Below are the code and all the weights of a small trained network. Each question names an input and a class and asks about switching units off, where a switched-off unit gives its printed mean instead of its output.

import numpy as np


def w(rows, s, z=0):
    codes = np.array(rows[::2]) - 128.0
    scale = np.full(codes.shape[1], s)
    scale[-1] = z or s
    return codes * scale


def f(y):
    return y / 2 * (1 + np.tanh(0.7978845608 * (y + 0.044715 * y**3)))


def log_softmax(a):
    a = a - a.max(-1, keepdims=True)
    return a - np.log(np.exp(a).sum(-1, keepdims=True))


def net(x, mask):
    res = np.array(x, float).reshape(1, 4) / 4 @ E
    y = f(res @ A[0][:, :-1].T + A[0][:, -1])
    res = res + np.where(mask, y, B[0][:, -1]) @ B[0][:, :-1]
    return log_softmax(res[-1] @ U[:, :-1].T + U[:, -1])


A, B = {}, {}
E = w([
[239,162,80,56,164,141,157,219,93],'x0',
[150,112,19,178,129,141,213,116,155],'x1',
[136,8,148,146,74,168,109,225,183],'x2',
[92,129,60,85,106,164,22,129,142],'x3',
],0.011)
A[0] = w([
[141,171,128,97,148,115,137,118,150,94],'n1',
[126,187,121,150,122,125,142,121,137,117],'n2',
[141,56,114,106,115,131,124,166,133,125],'n3',
[69,118,61,129,106,145,55,93,136,119],'n4',
[169,167,71,82,139,137,97,174,138,132],'n5',
[115,133,121,95,119,143,71,127,119,133],'n6',
[148,100,63,164,118,123,173,109,125,130],'n7',
[154,57,157,144,116,129,131,170,153,109],'n8',
[129,122,80,141,110,145,158,124,122,127],'n9',
[128,93,128,158,118,121,116,181,149,112],'n10',
[159,140,132,76,134,114,173,171,114,161],'n11',
[143,138,228,100,140,138,121,121,139,136],'n12',
[130,102,105,152,109,145,94,179,135,133],'n13',
[129,107,57,146,121,150,165,110,136,114],'n14',
[104,118,175,111,139,152,120,112,129,107],'n15',
[130,198,133,88,131,126,141,55,86,117],'n16',
[187,148,140,108,119,107,147,167,124,100],'n17',
[152,123,118,125,163,155,108,148,102,140],'n18',
[128,182,87,139,139,118,140,94,133,111],'n19',
[118,106,157,124,106,127,136,179,154,161],'n20',
[141,206,117,112,128,120,111,94,116,147],'n21',
[149,163,232,77,114,108,65,164,89,109],'n22',
[44,83,146,190,114,111,114,37,156,106],'n23',
[145,137,108,125,134,120,120,123,131,246],'n24',
[104,130,64,113,121,135,90,128,137,140],'n25',
[165,125,113,99,136,131,119,154,126,120],'n26',
[155,123,74,103,140,117,54,111,152,94],'n27',
[163,151,113,75,132,123,134,177,95,101],'n28',
[131,125,65,138,131,100,149,114,151,116],'n29',
[114,115,142,147,126,140,119,101,133,212],'n30',
[155,122,251,171,132,125,243,105,131,117],'n31',
[103,118,88,150,122,119,160,153,141,112],'n32',
],0.014,0.013)
B[0] = w([
[159,143,154,99,143,158,102,127,98,157],'n1',
[148,108,136,101,142,150,113,124,121,161],'n2',
[131,92,161,100,168,149,126,101,98,185],'n3',
[139,172,166,118,121,59,137,212,81,217],'n4',
[147,168,156,191,79,138,124,109,116,211],'n5',
[125,128,106,125,146,88,136,179,130,176],'n6',
[113,113,104,153,164,118,103,153,219,204],'n7',
[146,94,162,52,176,145,118,87,91,197],'n8',
[145,130,101,136,150,128,116,155,175,170],'n9',
[136,106,145,84,172,171,137,123,98,174],'n10',
[120,151,119,187,67,139,139,94,118,213],'n11',
[123,107,92,140,155,124,118,149,188,192],'n12',
[123,99,144,96,151,126,133,104,95,179],'n13',
[146,142,105,131,174,122,95,158,204,190],'n14',
[166,161,125,133,158,157,123,135,156,150],'n15',
[142,56,173,49,174,166,115,112,97,236],'n16',
[168,191,157,150,97,160,101,132,106,178],'n17',
[137,147,118,150,101,135,130,122,126,162],'n18',
[142,88,162,84,177,160,111,130,111,192],'n19',
[103,74,122,115,129,133,140,79,100,190],'n20',
[120,64,141,98,158,147,145,97,91,220],'n21',
[135,118,70,159,190,129,110,160,254,227],'n22',
[222,204,160,206,78,228,113,78,122,254],'n23',
[19,33,69,193,57,82,190,39,150,228],'n24',
[123,142,125,110,132,58,152,184,95,185],'n25',
[156,161,161,142,100,152,127,134,119,164],'n26',
[154,186,161,84,136,92,118,212,84,170],'n27',
[177,190,171,172,115,170,132,113,125,193],'n28',
[131,133,117,128,174,139,113,153,183,175],'n29',
[69,92,89,186,63,126,175,56,144,203],'n30',
[119,178,145,98,110,24,131,243,50,254],'n31',
[145,128,129,114,156,153,91,146,162,159],'n32',
],0.02,0.015)
U = w([
[164,219,161,214,41,186,127,79,95,143],'0',
[115,58,174,87,188,159,129,77,49,113],'1',
[116,142,77,173,180,110,78,176,254,174],'2',
[107,195,151,139,89,12,155,237,33,148],'3',
[6,98,72,192,21,86,210,30,113,255],'4',
[82,198,82,103,107,170,126,101,106,68],'5',
[103,207,99,107,93,132,87,134,128,64],'6',
],0.0098,0.0035)

Each question gives the input, the list of numbers given to net, and the class t.
The units are the neurons (one row each of A and B). Each row of codes is followed by its name. A weight is (code - 128) times the scale printed after its matrix; where a second scale follows, it is the last column's (A, B and U).
mask holds one flag per neuron, in row order. A switched-off neuron (its flag False) gives its mean, the last column of its row in B, instead of its output. The means were averaged over made-up inputs and are rounded, as every weight is.
A unit's drop is (log p(t) with every unit on - log p(t) with that unit switched off) / (log p(t) with every unit on - log p(t) with every unit switched off).
The circuit of an input: a set's keep is (log p(t) with only the set's units on - log p(t) with every unit switched off) / (log p(t) with every unit on - log p(t) with every unit switched off). Starting from the 12 units with the biggest drops (on a tie, the unit counted first), units are removed one at a time, each time the one whose removal leaves the highest keep (on an exact tie, the one counted first), for as long as the keep stays at least 0.8.
circuit, biggest first: the units of the circuit, biggest drop first
most important unit: the unit with the biggest drop
top k neurons: the k neurons with the biggest drops, biggest first
drop when u is switched off: that unit's drop, to one decimal
input [-2,-2,2,2], class 4: most important unit => n31
input [7,3,-2,-7], class 0: top 3 neurons => n11, n28, n17
input [-3,7,-4,-8], class 3: top 3 neurons => n31, n22, n12
input [-7,-8,5,-8], class 2: top 4 neurons => n22, n12, n4, n15
input [-1,-1,3,4], class 3: top 4 neurons => n4, n16, n21, n11
input [-5,6,-4,-5], class 2: top 2 neurons => n7, n14
input [5,-5,7,8], class 3: top 3 neurons => n27, n16, n6
input [-3,6,-2,7], class 3: top 2 neurons => n4, n22
input [6,-2,0,-6], class 0: top 2 neurons => n11, n28
input [2,0,-7,-7], class 1: top 4 neurons => n16, n21, n4, n19
input [6,-1,-8,-5], class 1: top 2 neurons => n16, n23
input [5,2,5,-5], class 0: top 4 neurons => n11, n16, n17, n21
input [0,7,8,-4], class 1: drop when n3 is switched off => 0.1
input [-3,0,0,2], class 4: drop when n16 is switched off => 0.0
input [3,-7,1,-4], class 2: circuit, biggest first => n22
input [-3,-2,2,1], class 4: drop when n28 is switched off => 0.2
